Here is a tiny trained network, its code and every weight. The questions are about switching its units off for an input and a target symbol, where a switched-off unit gives its printed mean instead of its output.

import numpy as np


def w(rows, s, z=0):
    codes = np.array(rows[::2]) - 128.0
    scale = np.full(codes.shape[1], s)
    scale[-1] = z or s
    return codes * scale


def norm(h):
    return h / np.sqrt((h * h).mean(-1, keepdims=True) + 1e-5)


def softmax(a):
    e = np.exp(a - a.max(-1, keepdims=True))
    return e / e.sum(-1, keepdims=True)


def log_softmax(a):
    a = a - a.max(-1, keepdims=True)
    return a - np.log(np.exp(a).sum(-1, keepdims=True))


def net(x, mask):
    ids = ['αβγεζηθλμξπτφψω'.index(c) for c in x.split()]
    T = len(ids)
    res = E[ids] + P[:T]
    u = 0
    for l in range(2):
        r = norm(res)
        for j in range(3):
            rows = slice(3 * j, 3 * j + 3)
            q, k, v = (r @ M[l][rows].T for M in (Q, K, V))
            z = softmax(np.where(np.tri(T) > 0, q @ k.T / 3**0.5, -1e9)) @ v
            o = O[l][rows]
            res = res + np.where(mask[u + j], z, o[:, -1]) @ o[:, :-1]
        u += 3
    return log_softmax(norm(res)[-1] @ U[:, :-1].T + U[:, -1])


Q, K, V, O = {}, {}, {}, {}
E = w([
[142,114,130,143,128,106,89,105,154],'α',
[117,134,95,158,105,111,143,139,129],'β',
[131,134,108,160,87,100,127,155,119],'γ',
[135,156,99,132,146,125,118,126,127],'ε',
[149,159,119,129,115,128,141,101,125],'ζ',
[119,148,139,159,103,125,131,113,117],'η',
[152,124,120,109,145,98,155,105,123],'θ',
[130,142,84,147,112,131,134,134,111],'λ',
[122,146,128,123,114,131,106,97,137],'μ',
[117,129,137,107,143,118,125,96,168],'ξ',
[124,132,103,131,114,113,124,104,107],'π',
[145,110,159,143,147,138,123,115,140],'τ',
[46,2,90,123,180,165,180,177,91],'φ',
[155,112,160,118,165,98,147,140,88],'ψ',
[129,103,160,132,137,141,102,121,164],'ω',
],0.0095)
P = w([
[85,134,164,44,117,106,106,193,84],'0',
[176,178,156,205,123,40,117,2,243],'1',
[159,194,181,170,90,63,128,33,224],'2',
[146,189,182,156,65,79,135,57,212],'3',
[133,172,185,143,67,84,136,67,214],'4',
[137,178,188,138,49,76,146,111,200],'5',
[128,179,184,132,36,92,131,106,209],'6',
[110,176,186,121,44,89,118,119,213],'7',
],0.002)
Q[0] = w([
[213,96,100,48,199,69,61,116,182],'0.h1',
[80,90,156,182,89,44,153,55,98],'0.h1',
[134,33,131,119,183,210,52,154,69],'0.h1',
[57,79,207,177,158,184,97,136,158],'0.h2',
[184,174,28,91,77,89,170,139,126],'0.h2',
[181,86,190,88,176,133,125,179,76],'0.h2',
[106,63,186,150,133,144,132,44,234],'0.h3',
[26,58,155,136,179,180,138,101,206],'0.h3',
[79,4,189,75,200,193,169,142,163],'0.h3',
],0.004)
K[0] = w([
[199,245,189,115,2,15,146,134,63],'0.h1',
[22,73,72,59,69,163,150,240,90],'0.h1',
[176,159,136,217,149,116,233,154,152],'0.h1',
[202,239,134,133,48,34,73,45,145],'0.h2',
[23,45,102,172,202,195,173,161,129],'0.h2',
[162,190,197,146,189,51,151,143,108],'0.h2',
[113,30,100,9,233,186,122,171,134],'0.h3',
[112,33,105,155,233,182,193,181,168],'0.h3',
[121,44,56,187,211,151,170,133,181],'0.h3',
],0.0034)
V[0] = w([
[156,207,165,152,95,149,141,110,85],'0.h1',
[68,57,93,153,125,187,210,205,128],'0.h1',
[158,200,70,148,91,133,70,147,228],'0.h1',
[94,7,125,160,109,158,139,217,125],'0.h2',
[146,5,78,102,114,128,212,123,102],'0.h2',
[174,131,151,95,209,168,118,128,117],'0.h2',
[16,94,95,102,187,205,187,111,85],'0.h3',
[186,181,176,177,144,138,138,143,119],'0.h3',
[166,63,141,15,190,168,115,164,192],'0.h3',
],0.0032)
O[0] = w([
[130,186,127,253,135,115,115,201,147,142],'0.h1',
[27,116,208,80,72,130,189,166,145,65],'0.h1',
[236,90,118,117,162,51,219,131,121,158],'0.h1',
[109,182,99,135,197,132,127,57,103,62],'0.h2',
[155,237,66,167,130,160,71,77,170,59],'0.h2',
[101,128,106,178,106,62,105,137,181,43],'0.h2',
[195,102,184,106,114,94,124,251,57,30],'0.h3',
[93,65,20,140,168,115,90,121,167,142],'0.h3',
[108,181,70,148,80,84,193,160,42,1],'0.h3',
],0.0034,0.0032)
Q[1] = w([
[187,52,120,196,147,121,92,104,209],'1.h1',
[166,151,148,82,47,139,90,128,165],'1.h1',
[213,132,71,165,152,117,105,35,221],'1.h1',
[85,177,151,72,44,166,113,196,78],'1.h2',
[100,131,108,48,39,173,147,143,77],'1.h2',
[188,86,152,161,88,47,101,52,169],'1.h2',
[109,20,133,228,107,46,102,64,225],'1.h3',
[184,160,124,196,180,165,83,80,186],'1.h3',
[80,158,140,49,100,206,170,215,3],'1.h3',
],0.0043)
K[1] = w([
[56,198,113,106,60,128,114,176,56],'1.h1',
[93,113,165,77,195,176,166,208,81],'1.h1',
[89,209,123,86,12,142,93,128,89],'1.h1',
[195,188,152,212,128,152,170,51,202],'1.h2',
[100,156,164,234,161,171,166,95,189],'1.h2',
[53,164,213,105,75,133,92,252,72],'1.h2',
[76,28,111,72,153,157,184,223,13],'1.h3',
[92,209,117,78,70,105,66,150,85],'1.h3',
[205,82,125,219,144,83,126,44,211],'1.h3',
],0.0038)
V[1] = w([
[114,61,137,64,209,131,240,191,141],'1.h1',
[178,52,198,135,252,183,98,204,139],'1.h1',
[56,29,135,188,153,109,171,166,215],'1.h1',
[251,75,102,104,155,139,149,104,70],'1.h2',
[153,73,149,31,95,109,181,47,88],'1.h2',
[112,103,47,150,215,179,49,79,72],'1.h2',
[171,189,18,174,132,108,223,178,127],'1.h3',
[79,111,129,98,221,54,153,220,46],'1.h3',
[89,79,77,119,215,77,102,42,136],'1.h3',
],0.004)
O[1] = w([
[188,33,134,164,89,168,193,63,211,28],'1.h1',
[186,150,168,208,114,193,94,170,209,87],'1.h1',
[194,72,12,160,85,78,175,162,179,184],'1.h1',
[153,94,126,142,84,203,6,124,72,68],'1.h2',
[87,11,165,122,121,203,129,123,3,138],'1.h2',
[38,182,88,224,66,134,108,107,169,104],'1.h2',
[131,128,128,68,90,32,40,13,133,3],'1.h3',
[106,74,161,38,60,56,68,236,135,140],'1.h3',
[37,52,27,202,57,137,109,141,128,151],'1.h3',
],0.0036,0.0035)
U = w([
[99,217,206,156,216,214,87,120,62,151],'α',
[234,188,110,251,160,203,212,211,255,184],'β',
[197,164,223,38,111,107,118,67,151,128],'γ',
[213,182,61,146,175,130,68,67,151,46],'ε',
[137,209,126,89,239,35,212,38,101,148],'ζ',
[29,199,129,98,56,40,53,210,193,75],'η',
[19,121,230,101,32,191,233,82,201,92],'θ',
[45,22,55,140,104,197,223,226,65,211],'λ',
[200,55,164,89,51,53,19,122,167,161],'μ',
[196,70,210,50,162,163,215,93,175,11],'ξ',
[59,189,46,163,59,91,170,178,175,22],'π',
[224,82,198,189,125,210,85,124,41,75],'τ',
[59,62,18,225,83,196,51,31,50,252],'φ',
[166,47,160,87,126,128,119,119,68,44],'ψ',
[54,185,133,85,136,66,50,42,39,134],'ω',
],0.0038,0.0013)

Each question gives the input, a string of symbols that net reads in full, and the target symbol t.
The units are the heads (3 rows each of Q, K, V and O). Each row of codes is followed by its name. A weight is (code - 128) times the scale printed after its matrix; where a second scale follows, it is the last column's (O and U).
mask holds one flag per head, layer by layer. A switched-off head (its flag False) gives its mean, the last column of its rows in O, instead of its output. The means were averaged over made-up inputs and are rounded, as every weight is.
A unit's drop is (log p(t) with every unit on - log p(t) with that unit switched off) / (log p(t) with every unit on - log p(t) with every unit switched off).
The circuit of an input: a set's keep is (log p(t) with only the set's units on - log p(t) with every unit switched off) / (log p(t) with every unit on - log p(t) with every unit switched off). Starting from all 6 units, units are removed one at a time, each time the one whose removal leaves the highest keep (on an exact tie, the one counted first), for as long as the keep stays at least 0.8.
circuit, biggest first: the units of the circuit, biggest drop first
most important unit: the unit with the biggest drop
which heads matter: for each layer, one digit per head in row order, 1 if its drop is at least 0.15 and else 0, layers parted by /
input π λ η γ η, target α: most important unit -> 1.h1
input γ η τ, target ζ: which heads matter -> 111 / 100
input α α η β ζ ζ ε, target φ: circuit, biggest first -> 1.h2, 0.h1, 1.h3
input θ β θ η α, target ω: circuit, biggest first -> 1.h1, 0.h3, 0.h2
input η λ α, target β: circuit, biggest first -> 0.h3, 1.h3, 1.h1
input α α ξ β ψ β α γ, target φ: circuit, biggest first -> 0.h1, 1.h2, 1.h3
input μ μ η μ ψ η, target τ: circuit, biggest first -> 0.h2, 1.h2, 0.h1
input η θ η γ β, target β: which heads matter -> 111 / 001
input η α ψ, target β: circuit, biggest first -> 0.h3, 1.h1, 1.h3
input π θ η η ε, target α: circuit, biggest first -> 1.h1, 0.h3, 0.h1
input θ μ τ η η, target ω: circuit, biggest first -> 0.h3, 1.h1, 0.h2, 0.h1
input α η η ξ, target φ: which heads matter -> 100 / 010
input ω α α, target λ: circuit, biggest first -> 1.h3, 0.h3, 0.h2, 0.h1
input θ η λ λ ε, target ω: most important unit -> 1.h1
input θ ψ μ, target ω: circuit, biggest first -> 0.h3, 1.h1, 0.h2
input ε ε λ, target μ: circuit, biggest first -> 1.h3, 0.h3
input ψ α ε α τ ξ, target η: which heads matter -> 111 / 011
input θ β α, target ω: which heads matter -> 111 / 100
input η β ε θ ψ ω, target β: which heads matter -> 101 / 001
input η τ μ η α μ, target β: most important unit -> 0.h3
input ψ θ θ, target η: which heads matter -> 111 / 001
input α γ ε λ γ θ, target φ: which heads matter -> 101 / 011
